Here is a tiny trained network, its code and every weight. The questions are about switching its units off for an input and a target symbol, where a switched-off unit gives its printed mean instead of its output.

import numpy as np


def w(rows, s, z=0):
    codes = np.array(rows[::2]) - 128.0
    scale = np.full(codes.shape[1], s)
    scale[-1] = z or s
    return codes * scale


def norm(h):
    return h / np.sqrt((h * h).mean(-1, keepdims=True) + 1e-5)


def f(y):
    return np.maximum(y, 0)


def softmax(a):
    e = np.exp(a - a.max(-1, keepdims=True))
    return e / e.sum(-1, keepdims=True)


def log_softmax(a):
    a = a - a.max(-1, keepdims=True)
    return a - np.log(np.exp(a).sum(-1, keepdims=True))


def net(x, mask):
    ids = ['αδθλμξφψ'.index(c) for c in x.split()]
    T = len(ids)
    res = E[ids] + P[:T]
    u = 0
    for l in range(2):
        r = norm(res)
        for j in range(2):
            rows = slice(2 * j, 2 * j + 2)
            q, k, v = (r @ M[l][rows].T for M in (Q, K, V))
            z = softmax(np.where(np.tri(T) > 0, q @ k.T / 2**0.5, -1e9)) @ v
            o = O[l][rows]
            res = res + np.where(mask[u + j], z, o[:, -1]) @ o[:, :-1]
        u += 2
        y = f(norm(res) @ A[l][:, :-1].T + A[l][:, -1])
        res = res + np.where(mask[u : u + 12], y, B[l][:, -1]) @ B[l][:, :-1]
        u += 12
    return log_softmax(norm(res)[-1] @ U[:, :-1].T + U[:, -1])


Q, K, V, O, A, B = {}, {}, {}, {}, {}, {}
E = w([
[99,79,185,164,169,151,124,111,71,174,48],'α',
[138,86,118,112,60,145,116,130,121,61,187],'δ',
[140,108,117,126,82,123,210,138,224,133,115],'θ',
[137,107,103,107,34,118,140,78,147,109,157],'λ',
[129,250,184,113,102,71,126,138,148,130,119],'μ',
[153,99,135,129,135,158,158,205,174,82,168],'ξ',
[146,85,82,187,121,169,84,104,88,123,234],'φ',
[177,113,95,167,155,197,165,178,175,120,193],'ψ',
],0.0023)
P = w([
[38,106,4,104,154,78,125,114,130,107,136],'0',
[140,116,182,210,128,156,154,82,106,100,100],'1',
[154,116,169,181,110,154,138,121,115,92,125],'2',
[150,124,169,162,104,158,140,145,126,103,141],'3',
[160,112,157,147,96,150,134,144,120,110,150],'4',
[164,115,151,137,99,157,124,149,140,131,147],'5',
[167,113,152,119,94,164,133,146,153,140,149],'6',
[181,108,141,107,99,166,122,151,154,151,149],'7',
[176,109,138,99,90,165,126,159,157,160,153],'8',
[186,107,132,85,89,162,123,151,157,169,151],'9',
],0.0022)
Q[0] = w([
[119,188,175,65,162,24,231,170,175,254,18],'0.h1',
[182,52,219,227,69,233,166,111,82,189,76],'0.h1',
[47,108,64,91,192,10,162,149,89,101,116],'0.h2',
[55,124,50,106,171,66,106,97,97,120,150],'0.h2',
],0.0025)
K[0] = w([
[81,184,165,122,126,74,155,121,181,130,50],'0.h1',
[67,67,2,94,169,114,165,122,171,111,108],'0.h1',
[171,169,132,121,78,137,145,143,168,82,166],'0.h2',
[176,142,100,114,103,150,97,164,153,116,183],'0.h2',
],0.0039)
V[0] = w([
[116,186,143,72,111,48,14,75,100,107,213],'0.h1',
[138,8,104,173,161,200,69,116,57,140,167],'0.h1',
[177,180,60,109,72,129,126,131,193,48,250],'0.h2',
[126,214,135,98,122,87,173,212,188,70,165],'0.h2',
],0.002)
O[0] = w([
[81,163,80,87,68,224,144,175,32,124,106,54],'0.h1',
[127,251,165,114,127,55,208,138,177,106,77,255],'0.h1',
[114,138,197,197,160,191,125,67,104,89,26,176],'0.h2',
[96,106,117,161,171,138,95,116,148,54,72,37],'0.h2',
],0.0025,0.00064)
A[0] = w([
[177,179,122,157,140,101,163,121,123,178,159,64],'0.n1',
[120,112,113,102,134,184,44,164,116,143,138,57],'0.n2',
[118,136,121,116,143,171,79,134,155,99,101,43],'0.n3',
[117,103,55,2,164,78,113,180,107,195,162,6],'0.n4',
[112,227,157,96,113,75,169,113,178,111,57,104],'0.n5',
[136,190,136,121,19,163,147,120,50,134,136,91],'0.n6',
[158,97,70,48,118,112,154,167,157,150,201,78],'0.n7',
[119,195,120,164,209,105,103,80,120,103,112,90],'0.n8',
[74,134,128,80,173,101,66,211,92,58,102,73],'0.n9',
[125,105,164,170,164,179,145,89,86,100,28,71],'0.n10',
[163,92,105,86,164,111,185,222,108,185,155,26],'0.n11',
[108,128,130,110,124,152,84,104,131,77,83,57],'0.n12',
],0.0031,0.0023)
B[0] = w([
[98,122,145,43,124,122,116,127,141,134,99,178],'0.n1',
[70,132,89,81,120,89,152,91,125,113,155,144],'0.n2',
[126,138,146,104,156,116,157,92,115,151,113,136],'0.n3',
[127,253,133,111,101,86,94,113,182,179,196,152],'0.n4',
[137,83,79,194,116,150,156,155,74,75,167,188],'0.n5',
[144,104,147,126,183,115,124,122,187,164,98,253],'0.n6',
[132,220,127,141,138,82,112,172,115,148,126,228],'0.n7',
[112,131,136,185,136,197,94,140,107,140,132,150],'0.n8',
[192,101,104,63,168,96,145,162,109,113,81,137],'0.n9',
[153,178,108,142,127,108,128,182,154,112,181,206],'0.n10',
[80,106,142,124,96,111,90,46,89,112,113,178],'0.n11',
[159,148,162,96,148,104,177,99,117,152,101,149],'0.n12',
],0.0039,0.0023)
Q[1] = w([
[101,110,134,140,182,167,135,2,135,1,30],'1.h1',
[183,96,128,165,51,93,165,218,185,119,218],'1.h1',
[134,164,78,125,125,146,143,125,190,78,145],'1.h2',
[67,53,95,182,212,227,94,74,65,53,41],'1.h2',
],0.0041)
K[1] = w([
[198,139,253,146,31,111,162,134,189,177,162],'1.h1',
[117,83,74,137,112,129,160,126,167,79,117],'1.h1',
[124,127,144,127,129,157,121,101,133,111,81],'1.h2',
[161,200,122,151,125,120,161,136,164,109,142],'1.h2',
],0.0064)
V[1] = w([
[80,132,120,157,9,147,120,61,93,150,159],'1.h1',
[123,122,137,56,83,53,153,115,107,119,64],'1.h1',
[129,24,172,132,99,129,149,101,52,208,121],'1.h2',
[82,77,102,161,251,203,155,144,76,138,108],'1.h2',
],0.0027)
O[1] = w([
[149,133,67,222,125,87,154,224,88,177,57,90],'1.h1',
[63,144,141,218,43,145,64,81,132,134,176,3],'1.h1',
[161,66,105,120,142,253,168,245,195,109,168,95],'1.h2',
[116,104,104,9,61,169,10,125,97,133,83,136],'1.h2',
],0.0025,0.00081)
A[1] = w([
[117,104,167,138,127,132,104,116,116,161,145,127],'1.n1',
[148,161,129,150,147,163,103,116,114,25,88,156],'1.n2',
[113,96,67,210,140,162,96,78,61,46,119,65],'1.n3',
[97,2,118,156,142,129,171,55,87,155,109,161],'1.n4',
[161,140,80,84,80,113,85,155,165,136,163,153],'1.n5',
[94,145,122,198,88,184,91,93,152,134,158,98],'1.n6',
[143,183,76,150,120,89,158,198,105,178,121,5],'1.n7',
[122,131,105,147,139,186,170,165,97,65,150,63],'1.n8',
[90,155,58,189,91,165,98,185,126,194,127,51],'1.n9',
[132,89,92,107,98,106,119,90,117,80,59,56],'1.n10',
[92,56,88,70,140,136,131,114,73,140,104,127],'1.n11',
[90,103,76,109,87,194,57,124,141,109,110,89],'1.n12',
],0.0045,0.0016)
B[1] = w([
[85,135,96,145,120,145,129,116,117,114,125,162],'1.n1',
[114,53,107,173,127,161,153,191,135,150,152,254],'1.n2',
[147,129,37,1,33,95,139,106,183,24,226,188],'1.n3',
[157,92,148,167,182,219,114,184,156,140,119,182],'1.n4',
[104,92,141,181,170,176,141,131,92,127,87,241],'1.n5',
[136,178,86,87,97,136,169,164,103,96,64,179],'1.n6',
[71,100,84,92,116,132,104,71,60,132,148,213],'1.n7',
[102,87,45,68,84,150,123,124,185,44,189,161],'1.n8',
[186,106,169,115,160,80,72,85,203,80,91,189],'1.n9',
[142,140,72,97,102,162,154,171,182,88,202,174],'1.n10',
[117,118,163,225,133,191,140,180,126,111,142,165],'1.n11',
[172,112,72,103,130,38,194,126,159,82,233,171],'1.n12',
],0.004,0.0027)
U = w([
[93,190,112,214,131,2,157,106,125,180,183,82],'α',
[88,240,126,149,45,163,144,112,94,111,55,18],'δ',
[126,83,174,223,186,198,139,180,121,149,117,253],'θ',
[139,98,102,162,111,52,20,84,136,98,48,23],'λ',
[138,108,42,94,84,140,157,159,158,47,185,179],'μ',
[87,141,198,45,112,155,86,17,155,163,159,244],'ξ',
[120,113,52,71,135,104,145,140,8,184,78,49],'φ',
[211,151,192,60,204,86,149,140,169,145,85,18],'ψ',
],0.0064,0.00071)

Each question gives the input, a string of symbols that net reads in full, and the target symbol t.
The units are the heads (2 rows each of Q, K, V and O) and the neurons (one row each of A and B). Each row of codes is followed by its name. A weight is (code - 128) times the scale printed after its matrix; where a second scale follows, it is the last column's (O, A, B and U).
mask holds one flag per unit, layer by layer, with each layer's heads first. A switched-off unit (its flag False) gives its mean, the last column of its rows in O or B, instead of its output. The means were averaged over made-up inputs and are rounded, as every weight is.
A unit's drop is (log p(t) with every unit on - log p(t) with that unit switched off) / (log p(t) with every unit on - log p(t) with every unit switched off).
The circuit of an input: a set's keep is (log p(t) with only the set's units on - log p(t) with every unit switched off) / (log p(t) with every unit on - log p(t) with every unit switched off). Starting from the 12 units with the biggest drops (on a tie, the unit counted first), units are removed one at a time, each time the one whose removal leaves the highest keep (on an exact tie, the one counted first), for as long as the keep stays at least 0.8.
units of the circuit, in order: the units of the circuit, biggest drop first
unit that matters most: the unit with the biggest drop
k most important neurons: the k neurons with the biggest drops, biggest first
which heads matter: for each layer, one digit per head in row order, 1 if its drop is at least 0.15 and else 0, layers parted by /
input μ λ μ μ μ λ δ λ δ, target θ: 4 most important neurons	(0.n10 0.n6 1.n4 1.n3)
input ξ μ θ δ δ δ ξ, target θ: unit that matters most	0.h2
input λ δ φ φ λ α θ μ, target λ: 2 most important neurons	(1.n9 0.n5)
input ξ α λ λ λ δ μ δ, target ξ: which heads matter	01 / 10
input δ λ δ, target θ: units of the circuit, in order	(0.n6 0.h1 1.n3 1.n12)
input μ λ ξ φ ψ ψ φ α α ξ, target θ: which heads matter	00 / 01
input λ φ μ μ α, target λ: units of the circuit, in order	(0.n10 1.n9 1.h1 1.n7)
input μ ξ μ φ φ, target θ: 3 most important neurons	(1.n2 0.n5 1.n3)
input μ φ θ μ, target θ: units of the circuit, in order	(0.h1 1.n3)
input α φ μ μ α μ θ ξ α φ, target α: units of the circuit, in order	(0.h2 0.h1 0.n4 1.h2)
input λ φ α φ μ θ ξ α μ λ, target θ: 2 most important neurons	(1.n5 0.n11)
input α δ δ α θ α λ μ, target α: which heads matter	11 / 10
input δ θ μ μ δ α ξ μ λ, target δ: which heads matter	01 / 10
input δ ψ δ δ α, target δ: which heads matter	01 / 10
input λ μ θ ξ θ, target θ: units of the circuit, in order	(0.h2 1.n3)
input ξ λ φ α ψ, target ξ: unit that matters most	0.h2
input δ α μ φ λ α μ μ ξ μ, target ξ: 2 most important neurons	(0.n4 1.n2)
input λ θ λ α, target λ: 3 most important neurons	(1.n9 0.n10 1.n7)
input φ ξ μ α μ λ α α λ θ, target φ: which heads matter	00 / 10
input ψ α μ φ ψ ξ μ ψ θ, target ψ: which heads matter	11 / 10
input λ φ λ δ θ ξ α ψ, target λ: unit that matters most	1.h1
input φ φ μ ψ μ α μ δ, target φ: which heads matter	00 / 10
input ψ λ ψ μ ψ ξ α μ δ, target ψ: which heads matter	01 / 10
input δ θ θ μ μ ψ μ θ μ, target ξ: which heads matter	11 / 00
input ξ δ ψ α, target ξ: 2 most important neurons	(0.n10 0.n9)
input ψ φ λ δ μ θ θ θ λ, target θ: 3 most important neurons	(0.n7 1.n4 1.n3)
input μ ψ μ ξ μ μ δ θ ψ α, target μ: 4 most important neurons	(0.n9 0.n10 0.n6 1.n12)
